Below are the code and all the weights of a small trained network. Each question names an input and a class and asks about switching units off, where a switched-off unit gives its printed mean instead of its output.

import numpy as np


def w(rows, s, z=0):
    codes = np.array(rows[::2]) - 128.0
    scale = np.full(codes.shape[1], s)
    scale[-1] = z or s
    return codes * scale


def f(y):
    return np.maximum(y, 0)


def log_softmax(a):
    a = a - a.max(-1, keepdims=True)
    return a - np.log(np.exp(a).sum(-1, keepdims=True))


def net(x, mask):
    res = np.array(x, float).reshape(1, 3) / 4 @ E
    y = f(res @ A[0][:, :-1].T + A[0][:, -1])
    res = res + np.where(mask, y, B[0][:, -1]) @ B[0][:, :-1]
    return log_softmax(res[-1] @ U[:, :-1].T + U[:, -1])


A, B = {}, {}
E = w([
[191,98,119,145,6],'x0',
[60,172,12,87,101],'x1',
[136,41,113,52,150],'x2',
],0.012)
A[0] = w([
[110,150,7,146,86,204],'neuron 0',
[197,66,191,79,73,203],'neuron 1',
[102,200,41,121,104,255],'neuron 2',
[173,221,161,163,115,209],'neuron 3',
[106,49,116,21,213,229],'neuron 4',
[132,115,166,131,199,197],'neuron 5',
[100,178,205,174,164,148],'neuron 6',
],0.014,0.0044)
B[0] = w([
[131,102,111,62,36,236],'neuron 0',
[138,97,110,216,101,246],'neuron 1',
[122,89,85,96,101,239],'neuron 2',
[150,49,124,80,179,208],'neuron 3',
[107,156,174,147,62,255],'neuron 4',
[102,253,138,161,176,202],'neuron 5',
[116,137,103,117,197,206],'neuron 6',
],0.017,0.015)
U = w([
[162,57,123,239,150,54],'0',
[94,78,43,57,71,254],'1',
[121,40,176,55,196,19],'2',
[49,182,217,132,136,123],'3',
[75,159,91,123,247,75],'4',
],0.013,0.0021)

Each question gives the input, the list of numbers given to net, and the class t.
The units are the neurons (one row each of A and B). Each row of codes is followed by its name. A weight is (code - 128) times the scale printed after its matrix; where a second scale follows, it is the last column's (A, B and U).
mask holds one flag per neuron, in row order. A switched-off neuron (its flag False) gives its mean, the last column of its row in B, instead of its output. The means were averaged over made-up inputs and are rounded, as every weight is.
A unit's drop is (log p(t) with every unit on - log p(t) with that unit switched off) / (log p(t) with every unit on - log p(t) with every unit switched off).
The circuit of an input: a set's keep is (log p(t) with only the set's units on - log p(t) with every unit switched off) / (log p(t) with every unit on - log p(t) with every unit switched off). Starting from all 7 units, units are removed one at a time, each time the one whose removal leaves the highest keep (on an exact tie, the one counted first), for as long as the keep stays at least 0.8.
units of the circuit, in order: the units of the circuit, biggest drop first
unit that matters most: the unit with the biggest drop
top k neurons: the k neurons with the biggest drops, biggest first
drop of u: that unit's drop, to one decimal
input [-4,-8,2], class 3: unit that matters most : neuron 4
input [2,0,3], class 0: top 2 neurons : [neuron 0; neuron 2]
input [8,1,6], class 0: top 2 neurons : [neuron 1; neuron 2]
input [-8,0,-1], class 3: top 3 neurons : [neuron 4; neuron 3; neuron 2]
input [6,-2,-6], class 0: top 3 neurons : [neuron 0; neuron 1; neuron 2]
input [1,-8,-7], class 4: top 3 neurons : [neuron 6; neuron 0; neuron 5]
input [6,0,2], class 0: top 2 neurons : [neuron 1; neuron 2]
input [7,1,7], class 0: top 2 neurons : [neuron 1; neuron 2]
input [0,1,4], class 3: top 2 neurons : [neuron 2; neuron 0]
input [-7,0,-1], class 4: top 2 neurons : [neuron 6; neuron 0]
input [0,-3,4], class 0: top 2 neurons : [neuron 1; neuron 0]
input [3,-3,-8], class 2: drop of neuron 3 : 0.4
input [5,0,5], class 0: drop of neuron 1 : 0.2
input [-6,-8,6], class 3: units of the circuit, in order : [neuron 4]
input [-5,2,-4], class 4: drop of neuron 0 : 0.2
input [-2,-1,-4], class 4: drop of neuron 1 : 0.0
